Below are the code and all the weights of a small trained network. Each question names an input and a target symbol and asks about switching units off, where a switched-off unit gives its printed mean instead of its output.

import numpy as np


def w(rows, s, z=0):
    codes = np.array(rows[::2]) - 128.0
    scale = np.full(codes.shape[1], s)
    scale[-1] = z or s
    return codes * scale


def softmax(a):
    e = np.exp(a - a.max(-1, keepdims=True))
    return e / e.sum(-1, keepdims=True)


def log_softmax(a):
    a = a - a.max(-1, keepdims=True)
    return a - np.log(np.exp(a).sum(-1, keepdims=True))


def net(x, mask):
    ids = ['ΓΛΞΠΩαβδεζηθμσφψ'.index(c) for c in x.split()]
    T = len(ids)
    res = E[ids] + P[:T]
    u = 0
    for l in range(3):
        r = res
        for j in range(2):
            rows = slice(2 * j, 2 * j + 2)
            q, k, v = (r @ M[l][rows].T for M in (Q, K, V))
            z = softmax(np.where(np.tri(T) > 0, q @ k.T / 2**0.5, -1e9)) @ v
            o = O[l][rows]
            res = res + np.where(mask[u + j], z, o[:, -1]) @ o[:, :-1]
        u += 2
    return log_softmax(res[-1] @ U[:, :-1].T + U[:, -1])


Q, K, V, O = {}, {}, {}, {}
E = w([
[126,103,126],'Γ',
[132,119,142],'Λ',
[129,121,164],'Ξ',
[113,80,181],'Π',
[122,103,81],'Ω',
[135,152,216],'α',
[140,158,90],'β',
[116,86,222],'δ',
[132,135,141],'ε',
[141,168,154],'ζ',
[129,126,80],'η',
[130,120,51],'θ',
[121,86,77],'μ',
[131,133,142],'σ',
[125,115,252],'φ',
[135,141,217],'ψ',
],0.018)
P = w([
[209,164,143],'0',
[115,131,125],'1',
[179,6,114],'2',
[63,139,140],'3',
[123,131,113],'4',
[172,20,119],'5',
[47,150,142],'6',
[128,133,110],'7',
[165,63,122],'8',
[27,137,148],'9',
[130,133,112],'10',
[156,85,108],'11',
[11,143,159],'12',
[132,132,113],'13',
],0.02)
Q[0] = w([
[160,86,132],'L0H0',
[98,146,135],'L0H0',
[16,248,123],'L0H1',
[117,119,87],'L0H1',
],0.015)
K[0] = w([
[118,149,129],'L0H0',
[145,126,138],'L0H0',
[248,55,138],'L0H1',
[137,168,146],'L0H1',
],0.017)
V[0] = w([
[8,212,145],'L0H0',
[44,255,110],'L0H0',
[120,171,144],'L0H1',
[233,79,146],'L0H1',
],0.0098)
O[0] = w([
[117,252,195,29],'L0H0',
[218,254,131,3],'L0H0',
[118,92,153,80],'L0H1',
[171,229,189,212],'L0H1',
],0.0075,0.0058)
Q[1] = w([
[99,163,95],'L1H0',
[4,182,101],'L1H0',
[62,143,134],'L1H1',
[132,111,164],'L1H1',
],0.022)
K[1] = w([
[151,136,105],'L1H0',
[127,171,2],'L1H0',
[85,138,124],'L1H1',
[115,120,158],'L1H1',
],0.031)
V[1] = w([
[117,63,241],'L1H0',
[113,122,58],'L1H0',
[28,172,77],'L1H1',
[105,248,1],'L1H1',
],0.0068)
O[1] = w([
[141,161,252,192],'L1H0',
[124,138,45,117],'L1H0',
[46,112,182,98],'L1H1',
[137,152,254,1],'L1H1',
],0.0071,0.0095)
Q[2] = w([
[107,140,142],'L2H0',
[110,1,232],'L2H0',
[44,182,119],'L2H1',
[152,137,90],'L2H1',
],0.023)
K[2] = w([
[82,125,150],'L2H0',
[3,192,130],'L2H0',
[211,145,114],'L2H1',
[118,144,89],'L2H1',
],0.026)
V[2] = w([
[152,74,83],'L2H0',
[76,85,131],'L2H0',
[130,118,246],'L2H1',
[136,6,169],'L2H1',
],0.016)
O[2] = w([
[115,169,176,201],'L2H0',
[197,153,141,252],'L2H0',
[163,124,247,91],'L2H1',
[60,46,171,194],'L2H1',
],0.014,0.013)
U = w([
[172,14,76,168],'Γ',
[167,65,97,219],'Λ',
[149,95,123,209],'Ξ',
[88,57,124,98],'Π',
[60,101,84,73],'Ω',
[190,180,172,99],'α',
[200,237,75,46],'β',
[51,84,167,23],'δ',
[96,174,137,205],'ε',
[151,254,153,155],'ζ',
[111,166,80,151],'η',
[117,139,56,63],'θ',
[49,63,84,44],'μ',
[99,169,136,216],'σ',
[116,137,194,7],'φ',
[174,166,174,85],'ψ',
],0.0094,0.012)

Each question gives the input, a string of symbols that net reads in full, and the target symbol t.
The units are the heads (2 rows each of Q, K, V and O). Each row of codes is followed by its name. A weight is (code - 128) times the scale printed after its matrix; where a second scale follows, it is the last column's (O and U).
mask holds one flag per head, layer by layer. A switched-off head (its flag False) gives its mean, the last column of its rows in O, instead of its output. The means were averaged over made-up inputs and are rounded, as every weight is.
A unit's drop is (log p(t) with every unit on - log p(t) with that unit switched off) / (log p(t) with every unit on - log p(t) with every unit switched off).
The circuit of an input: a set's keep is (log p(t) with only the set's units on - log p(t) with every unit switched off) / (log p(t) with every unit on - log p(t) with every unit switched off). Starting from all 6 units, units are removed one at a time, each time the one whose removal leaves the highest keep (on an exact tie, the one counted first), for as long as the keep stays at least 0.8.
units of the circuit, in order: the units of the circuit, biggest drop first
unit that matters most: the unit with the biggest drop
heads that matter: for each layer, one digit per head in row order, 1 if its drop is at least 0.15 and else 0, layers parted by /
drop when u is switched off: that unit's drop, to one decimal
input μ σ δ ζ β ζ Λ Ω σ Λ Π Γ σ, target μ: units of the circuit, in order => (L0H1, L0H0, L2H1)
input δ ζ Π ζ, target δ: heads that matter => 10 / 10 / 01
input δ ε ψ δ θ ε ζ, target δ: heads that matter => 11 / 10 / 01
input φ β Π δ δ β μ β β β μ Λ σ, target φ: heads that matter => 01 / 10 / 01
input ζ δ Λ β μ β ε θ, target θ: unit that matters most => L1H0
input μ ζ Λ β Π ζ Ξ β β φ Ω β ζ, target μ: units of the circuit, in order => (L0H0, L0H1, L2H1)
input δ ζ ε η Ω β μ α, target α: heads that matter => 00 / 11 / 01
input α β η δ Ω β η, target α: units of the circuit, in order => (L2H1, L0H1)
input β θ α Ω α β Λ ζ ε ψ μ ψ Γ, target β: units of the circuit, in order => (L2H1, L2H0)
input ζ μ Λ β, target ζ: heads that matter => 00 / 00 / 01
input μ Ξ φ Γ θ β ζ ζ ζ α, target μ: units of the circuit, in order => (L0H0, L0H1, L2H1, L1H0)
input Ω μ α α θ α μ β Ξ β β ψ β δ, target δ: units of the circuit, in order => (L2H1, L1H0)
input ζ δ φ ζ ψ σ δ φ β η σ Γ δ ζ, target ζ: units of the circuit, in order => (L0H1, L2H0)
input ζ α δ δ, target ζ: unit that matters most => L1H1
input α ψ β Ω, target α: units of the circuit, in order => (L2H1, L0H1)
input μ α β α μ β μ δ δ θ, target μ: units of the circuit, in order => (L0H0, L2H1)
input φ Ω Π Ω μ δ Ξ β μ Γ Ξ φ β, target φ: units of the circuit, in order => (L2H1, L0H1, L0H0)
input ζ ζ ζ θ β ζ β μ, target μ: heads that matter => 10 / 11 / 10
input φ β σ ε, target φ: heads that matter => 01 / 11 / 01
input δ β φ Ξ, target δ: units of the circuit, in order => (L2H1)
input ζ Π ψ Λ, target ζ: units of the circuit, in order => (L2H1, L0H1)
input ζ β φ ψ σ β Γ ψ ε μ, target ζ: heads that matter => 00 / 01 / 01
input μ α Λ Ω, target μ: units of the circuit, in order => (L2H1, L0H0)
input α η β ε Λ α β ζ η Π, target α: heads that matter => 00 / 00 / 01
input β Ω ψ Λ, target β: heads that matter => 10 / 10 / 01
input σ Γ ζ β φ Ξ Π φ, target φ: units of the circuit, in order => (L2H1, L1H0)
input ζ θ Π β θ μ β, target ζ: units of the circuit, in order => (L2H0)
input β Ω β δ δ Λ μ ψ ε η, target β: drop when L2H0 is switched off => 0.1
input μ θ Π φ α μ Ξ η Π Π, target μ: drop when L1H0 is switched off => 0.2
input δ μ μ δ θ ε φ, target δ: drop when L1H0 is switched off => 0.9
